Here are made-up nodes, facts about them, and rows of numbers that follow some of those facts. Name the node behind each unnamed row.

There are 5 kinds of fact about the nodes: η, ω, μ, γ, ζ.
bevu η butre; bevu η kligun; boti η stuvem
bredipler η skiklok; bune η numim; buske η taskekas
buske η zanibrom; butre η grarer; butre η tiplafu
deta η pozan; deta η brofam; drada η kodram
drakan η niskistun; drelabar η bizel; drelabar η maflu
drudreduk η rigrusko; drudreduk η zanon; feli η drada
fletir η keplam; gematrol η gredru; gematrol η tusepa
grakuplu η skerigas; grakuplu η molak; grarer η bevu
grarer η kligun; gredru η deta; gredru η gematrol
gredru η plilik; grenan η numim; grisom η trarus
kasta η getrol; kasta η drikek; klatru η zustu
kletrin η libruk; kloran η bredipler; kugro η grarer
kugro η braflin; latrebas η busi; lekla η darul
lere η boti; libruk η kletrin; lovatra η boti
lovatra η lere; luflin η maflu; maflu η bizel
metren η drudreduk; mibrok η siden; molak η grakuplu
musipo η mibrupe; nidrik η tragin; niskistun η skagos
nitik η remul; nosavil η sulor; pade η rustul
pade η skamisko; pemo η zanibrom; plaster η suganun
pletu η vutre; pletu η trostis; plilik η deta
plilik η brofam; plofle η mozem; plofle η badrimes
remul η libruk; ridre η faflun; rigrusko η getrol
rigrusko η drikek; rokla η maflu; romus η vutre
rustul η skamisko; skagos η sutim; skamisko η rustul
skeklu η zumin; skeklu η kufafar; sogos η toflike
sogos η rudim; sogos η grukli; sonur η grakuplu
sonur η skerigas; stestol η latrebas; stestol η grokom
stosok η flodrak; stuva η padrek; subebu η bune
suganun η feda; suganun η plaster; taskekas η zanibrom
tiplafu η kugro; tragin η tristol; trarus η bredipler
trarus η grisom; tristol η nidrik; trotrel η ridre
tusepa η pozan; vari η skemo; vutre η pletu
zanibrom η pemo; zanon η drikek; zevo η bresumem
zibul η subebu; zumin η dato; badrimes ω bona
bevu ω nibul; bigrupla ω mitize; bizel ω vopli
boti ω niras; braflin ω nibul; bredipler ω mitize
bresumem ω dimor; brofam ω redra; bune ω vufli
busi ω ladros; buske ω stolol; butre ω nibul
dafli ω truvuklu; darul ω stedam; dato ω drafi
datri ω dimor; deta ω redra; dobol ω klalo
drada ω monek; drakan ω ladros; drelabar ω vopli
drikek ω zite; drudreduk ω zite; fabrin ω tetro
faflun ω piduk; feda ω klogok; feli ω monek
fletir ω bona; fliladru ω stedam; flodrak ω stedam
floso ω bona; fonul ω draru; gastudrar ω draru
gazi ω radri; gematrol ω redra; getrol ω zite
grakuplu ω kleskik; grarer ω nibul; gredru ω redra
grenan ω vufli; grigrir ω klalo; grisom ω mitize
grokom ω ladros; grukli ω draru; kasta ω zite
keplam ω bona; kigor ω gitraplen; klatrem ω bona
klatru ω stedam; kletrin ω tetro; kligun ω nibul
kloran ω mitize; klustoflo ω truvuklu; kodram ω monek
kufafar ω drafi; kugro ω nibul; labos ω klalo
latrebas ω ladros; lekla ω stedam; lere ω niras
libruk ω tetro; lizos ω bona; lodrir ω trupiflun
lovatra ω niras; luflin ω vopli; maflu ω vopli
metren ω zite; mibrok ω drafi; mibrupe ω klalo
molak ω kleskik; mozem ω bona; musipo ω klalo
nidrik ω klalo; niskistun ω ladros; nitik ω tetro
noklam ω draru; nosavil ω tetro; numim ω vufli
pade ω klogok; padrek ω truvuklu; pemo ω stolol
pigro ω brale; pival ω vufli; plaster ω klogok
pletu ω monek; plilik ω redra; plofle ω bona
pozan ω redra; putrem ω klalo; rarekin ω mitize
remul ω tetro; ridre ω piduk; rigrusko ω zite
rokla ω vopli; romus ω monek; rudim ω draru
rukur ω fledrar; rustul ω klogok; siden ω drafi
skagos ω ladros; skamisko ω klogok; skeklu ω drafi
skemo ω grudun; skerigas ω kleskik; skesom ω niras
skifa ω klogok; skiklok ω mitize; sogos ω draru
sonur ω kleskik; stestol ω ladros; stosok ω stedam
stostin ω bona; stozok ω vufli; stuva ω truvuklu
stuvem ω niras; subebu ω vufli; sufu ω draru
suganun ω klogok; sulor ω tetro; sutim ω ladros
taskekas ω stolol; tese ω stolol; tiplafu ω nibul
toflike ω draru; tomil ω kleskik; topel ω tetro
tragin ω klalo; trarus ω mitize; tristol ω klalo
trostis ω monek; trotrel ω piduk; tusepa ω redra
tusir ω grotek; vari ω grudun; vutre ω monek
zanibrom ω stolol; zanon ω zite; zastus ω trupiflun
zazar ω stedam; zevo ω dimor; zibul ω vufli
zodok ω zite; zumin ω drafi; zuna ω stedam
zustu ω stedam; badrimes μ 53; bevu μ 725
bigrupla μ 630; bizel μ 725; bona μ 630
boti μ 53; braflin μ 53; brale μ 53
bredipler μ 937; bresumem μ 725; brofam μ 568
bune μ 53; busi μ 630; buske μ 725
butre μ 53; dafli μ 725; darul μ 53
dato μ 630; datri μ 725; deta μ 725
dimor μ 725; dobol μ 725; drada μ 725
drafi μ 53; drakan μ 788; draru μ 788
drelabar μ 725; drikek μ 53; drudreduk μ 53
fabrin μ 725; faflun μ 725; feda μ 937
feli μ 53; fledrar μ 725; fletir μ 630
fliladru μ 630; flodrak μ 725; floso μ 937
fonul μ 725; gastudrar μ 937; gazi μ 725
gematrol μ 725; getrol μ 725; gitraplen μ 725
grakuplu μ 725; grarer μ 937; gredru μ 53
grenan μ 725; grigrir μ 53; grisom μ 725
grokom μ 725; grotek μ 725; grudun μ 937
grukli μ 725; kasta μ 53; keplam μ 725
kigor μ 937; klalo μ 725; klatrem μ 725
klatru μ 725; kleskik μ 568; kletrin μ 788
kligun μ 725; klogok μ 725; kloran μ 630
klustoflo μ 630; kodram μ 937; kufafar μ 725
kugro μ 725; labos μ 937; ladros μ 725
latrebas μ 630; lekla μ 937; lere μ 725
libruk μ 937; lizos μ 725; lodrir μ 568
lovatra μ 725; luflin μ 788; maflu μ 725
metren μ 630; mibrok μ 725; mibrupe μ 53
mitize μ 53; molak μ 568; monek μ 725
mozem μ 53; musipo μ 53; nibul μ 788
nidrik μ 725; niras μ 53; niskistun μ 53
nitik μ 937; noklam μ 937; nosavil μ 788
numim μ 725; pade μ 725; padrek μ 788
pemo μ 630; piduk μ 630; pigro μ 53
pival μ 53; plaster μ 788; pletu μ 788
plilik μ 53; plofle μ 788; pozan μ 788
putrem μ 725; radri μ 725; rarekin μ 788
redra μ 53; remul μ 630; ridre μ 53
rigrusko μ 568; rokla μ 725; romus μ 630
rudim μ 53; rukur μ 568; rustul μ 788
siden μ 788; skagos μ 788; skamisko μ 788
skeklu μ 53; skemo μ 630; skerigas μ 725
skesom μ 725; skifa μ 725; skiklok μ 630
sogos μ 53; sonur μ 568; stedam μ 937
stestol μ 53; stolol μ 937; stosok μ 53
stostin μ 725; stozok μ 725; stuva μ 53
stuvem μ 725; subebu μ 53; sufu μ 725
suganun μ 725; sulor μ 725; sutim μ 630
taskekas μ 53; tese μ 937; tetro μ 53
tiplafu μ 53; toflike μ 725; tomil μ 53
topel μ 725; tragin μ 937; trarus μ 568
tristol μ 788; trostis μ 630; trotrel μ 725
trupiflun μ 788; truvuklu μ 725; tusepa μ 725
tusir μ 568; vari μ 725; vopli μ 568
vufli μ 725; vutre μ 937; zanibrom μ 725
zanon μ 788; zastus μ 53; zazar μ 725
zevo μ 725; zibul μ 937; zite μ 630
zodok μ 788; zumin μ 725; zuna μ 53
zustu μ 725; badrimes γ tomil; brofam γ drafi
busi γ gitraplen; darul γ redra; dato γ gitraplen
dobol γ dimor; drikek γ stolol; fabrin γ vopli
feli γ tetro; gematrol γ brale; grarer γ dimor
grigrir γ skemo; grisom γ zanibrom; klatrem γ deta
klatru γ brale; kligun γ dimor; klustoflo γ bredipler
kodram γ dimor; kufafar γ grudun; kugro γ radri
labos γ dimor; lere γ dimor; libruk γ dimor
lizos γ zevo; luflin γ klustoflo; mibrok γ niras
mibrupe γ zevo; nitik γ zevo; pigro γ gazi
putrem γ vufli; rarekin γ klustoflo; remul γ brale
ridre γ nibul; rudim γ siden; rustul γ kleskik
siden γ mitize; skagos γ niras; skeklu γ mitize
skemo γ zevo; skerigas γ dimor; skesom γ trupiflun
skifa γ tusir; skiklok γ bona; stosok γ dimor
stostin γ ridre; subebu γ deta; sufu γ vopli
sutim γ grudun; taskekas γ darul; topel γ grarer
tragin γ nibul; tusepa γ zastus; tusir γ zanibrom
zanibrom γ deta; zanon γ fledrar; zumin γ dimor
boti ζ stuvem; braflin ζ butre; bune ζ zibul
busi ζ latrebas; butre ζ braflin; dafli ζ klustoflo
dato ζ siden; drikek ζ drudreduk; fonul ζ toflike
fonul ζ sufu; fonul ζ rudim; grigrir ζ nidrik
grokom ζ stestol; grokom ζ skagos; klatrem ζ mozem
klatru ζ lekla; kufafar ζ zumin; kufafar ζ skeklu
kugro ζ braflin; kugro ζ tiplafu; lekla ζ zustu
lizos ζ badrimes; lodrir ζ zastus; maflu ζ luflin
molak ζ grakuplu; mozem ζ floso; nitik ζ remul
pival ζ subebu; plaster ζ rustul; plilik ζ gematrol
pozan ζ gematrol; rarekin ζ bredipler; rarekin ζ skiklok
rigrusko ζ getrol; rokla ζ luflin; skagos ζ stestol
skamisko ζ suganun; skeklu ζ zumin; skerigas ζ tomil
skesom ζ lere; skifa ζ suganun; stestol ζ skagos
stostin ζ plofle; stostin ζ badrimes; stuva ζ klustoflo
stuva ζ dafli; subebu ζ bune; suganun ζ rustul
sutim ζ niskistun; topel ζ remul; topel ζ sulor
trarus ζ skiklok; vari ζ skemo; vutre ζ kodram
vutre ζ pletu; zevo ζ datri; zevo ζ bresumem
zibul ζ pival; zustu ζ darul

Some rows with their names:
[  4   2   0   0   0   7  -4   7  -1   4  -2  -4  15   7 -12  -2   3  13
  -2   1  -1  -6   1   1   7  11] : sonur
[ 0 -2 -2  4 -2  2  0 -1  0  6  1 -4  1  3  0  0  3  4  0  0  2  0  1  1
  2  0] : gastudrar
[  5   2   6   6  -1   5   2  -3   1   6  -4  -7 -21 -13   9   0   5  -2
  -3   5   0   3  -3   1  -8   8] : darul
[  1  -5  -3   2   1   1  -3   3   1   4  -1   3  20  17  -6  -3   6  16
   1  -6  -1 -10   2  -3  17 -11] : buske
[  3   6   6   3   6   8  -2  -2   2  12   0 -10   1  -3  -1  -1   5  -3
   0   3  -3   5  -1   0 -11  14] : niskistun
[ 0 -6 -8  3 -2 -5 -3  0  2  0  6  2  1 11  5  3  1  2  9 -7  1  3 -2 -1
  6 -5] : fonul
[ -2  -9  -8   6  -8 -11   7  -4  -1  -2   6   3 -16   2   5   1   0   7
   1  -2  11   3   2   6   5 -16] : faflun
[-12   3  11 -16  -2  -1  -1   0  -5 -21  -7   3   8 -17   0  -9 -17 -16
 -10   4   0  -6  -1  -3  -5  -2] : piduk
[  7   3   4   1  -2   5   0  -5  -5   4  -6   2  -5 -11  -9   1  11  12
  -5   8   0  -4   4   1  -1   5] : ridre
[  7  -6   5   8  -2  -7   4  -5   0  -2  -2  -5 -21  -6   5  -3  -1   4
   2   0   4  -3   0   8  -4   6] : skemo
[ -2 -10  -8  -6  -7  -3  -1   3  -3   0   1   6  23  12 -12   2   5  13
  14 -10   2   7   1  -1  11   4] : zevo
[-1 -7 -7  4 -4 -4  2  1  0  3  5  3  3  9 -2  0  2  8  3 -4  6  3  4  3
  7 -8] : drada
[ 5  0 -1  1  3  3 -2  2 -2  0 -3 -4 -6  4 -1  4  2  4  1  1 -2 -5 -4  0
  5  8] : rigrusko
[ 5  3  6  3  2  6  0 -3 -2  8 -6 -4 -5 -7 -2 -1  9  6 -3  5 -2 -6 -1 -1
 -4  7] : drudreduk
[ 0 -5 -4  7 -1 -5  0 -1  3  2  7  1 -1 12  4 -2  1  4  2 -5  2  1  2  5
  4 -9] : tusepa
[ 10  -6  -6   5   0   3  -9   2  -2  -4  -6  11  11  15   5  -1  10  16
   2  -7  -9 -19  -4  -7  25 -12] : klatru
[  1  -2  -5  -1   7   3  -9   6   5   5   1   2  21  20  -1   2   3   7
   8 -10  -7  -6  -3  -6  12  -1] : rokla
[-14   5  13 -20  -2   4   1  -5  -8 -15 -13  -1   9 -27  -4  -7  -9 -13
 -10   5   0  -4  -3  -8 -11   1] : mitize
[-18  -2   4 -16  -5  -5   0  -2  -3 -21   2   4  16  -7   6 -10 -17 -18
  -6  -3  -1  -3   1  -5  -2 -17] : grotek
[ 4  0  4  7  0  5  1  5  2  5 -4 -2 -1  0 -2 -2  1  6 -2  1  5  0 -1  2
  2  6] : fliladru

Which node is each row?
No name comes twice in this set of rows, the named rows included.
[ 10   3   6   5  -1   5  -2  -4  -4   2  -7  -1  -3  -6  -6  -1  11  12
  -6   7  -3 -10   3   0   2   6] | taskekas
[-2 -2 -3  0  2  4 -6  5  4 10  6 -1 27 19 -6 -4  2  8  4 -8  0  1  1  0
  7 -2] | pade
[  9   2   1   6   1  -1   0  -6  -2   0  -2  -1 -23 -11   7   5   6  -3
   0   5  -4  -1  -2   1  -7   8] | drikek
[  4   3  -4  -5   7 -11   1 -11  -5  -1   1  -7 -31  -6  -5  14   5  -2
   6   9  -4  -2   1   2 -16  10] | mozem
[  1  -6 -11  -4  10 -14  -5  -7  -1  -2   9  -2  -2  23  -5   7   0   3
  10  -3  -5  -5   3   2   0  -7] | stostin
[  7  -3  -2   9  -1  -6   1  -2   0  -4   1   2 -25  -5   7   5  -2  -3
   2   5   3   2  -2   6  -3   8] | busi
[  7   2   7   8   2  -2   2  -7   0   6  -1  -8 -28 -11  10   0   4  -4
  -3   5   0  -1   0   5 -13   5] | rudim
[ 6  1 -4  0  3 11 -9  6  2  3 -4  1 14 11  3  2  7  0  5 -7 -8 -2 -6 -7
 10  9] | lekla
[  4  -3   1   9  -2  -4   4  -1   0  -1   4  -7 -24  -4   5   2  -3  -1
  -4   6   7   0   0   8  -5   4] | brofam
[  7 -11 -11   6  -5  -5  -1  -3  -1  -8  -1   8 -24  -1  17   5   4   6
   2  -5   4  -9  -6  -3  17 -17] | zustu

Now the same nodes, written a new way:
Known rows:
[ -7  12  15   2  -3  19   9  -2  -6   2   9  15 -15   6] : tristol
[-13  13  11  11  -8   8   8  -1 -11   2   4   8 -17  13] : nidrik
[ -1  11  10   5  -3  25  11  -5   0   6   3  16 -18  -2] : sutim
[  0  14  25  -4   3   9   7 -13  -2  -3 -13   9   4  -4] : trupiflun
[  0  11  10   4  -2  25  10  -4   0   6   3  16 -17  -3] : dato
[ -3  15  15   8  -5  21   8  -3  -5   0   4  18 -16   3] : kletrin
[ -9  31  10  13   1  16   8  -1   0  -6   5  -1 -22   7] : subebu
[-10   9   4  15 -11  11   9  -4  -1   4  -4   6 -19   5] : numim
[ -8  15  12  15  -9  13   7  -4  -7   0   1  11 -12  10] : zastus
[-15  15   5  16  -5   7  15  -3 -11   0   1  16 -19  -4] : topel
[-10  15  11  16 -11   9  12  -5  -7  -2   0  10 -14   8] : gazi
[ -7  16  11  13  -9  11  11  -3  -7   1   1  12 -15   7] : ridre
[ -2   8  -6  15  -6  17  10  -8   3  22  -2   2 -14   3] : brofam
[  3  19   7  30 -12  19   3  -8  -1   4 -16  18 -20   2] : badrimes
[  7  28  21  25  -8  24   5  -6  -8  -8  -6  31 -15   1] : plofle
[ -6  24  18  14  -6   9  14   0 -14  -3   4  16 -17   8] : skeklu
[  3   2  -3  11  -4  13   5  -4 -10  -9  -5   6 -22   8] : braflin
[ -7  15  12  16  -9  13   7  -4  -7   0   1  12 -13  10] : tomil
[-13  11  11   5  -6   9  12   0  -9   3   9   8 -16  11] : zuna
[  0  10  11   7  -2  25   2  -5  -3   9   0  18 -15   6] : skiklok

Name these rows:
No name comes twice in this set of rows, the named rows included.
[  0  15  15   7  -3  25   2  -5  -6   2   4  19 -11   8] | klustoflo
[  1  16  15   7  -1  23   3  -2  -8   6   3  21 -15   8] | remul
[-20  15   4  10  -3   7   8  -2 -14   2   5  12 -18   3] | dobol
[ -8  18  15  15 -16   7  19   0 -10  -6   3  13 -12   5] | zevo
[ -9  16  12  14  -9  13  11  -4  -4   4   2  12 -15   5] | gredru
[-10  13  20  -2   1  -6  11  -9  -8   0 -11  -1  -1   3] | klalo
[-10  17  13  19   1   7  12  -6  -3   0   2   8 -24   9] | grisom
[  0  20   8  21   5  10  14 -11  -4   6   9   7 -14   9] | tusir
[  2  26  12  17  -4   9  17  -4 -16   2  10  14  -8   9] | sonur
[-15  15  13   7  -1  -3   5 -17  -8  -9 -13   5  10  -6] | dimor
[-10   8   6  17 -10  11   4  -5  -4   6  -5   9 -18  10] | toflike
[-14   5   7   6  -6  11   8  -1  -7   8   5   6 -15  13] | darul
[ -3  15  15   7  -4  21   7  -2  -5   2   2  18 -17   4] | skagos

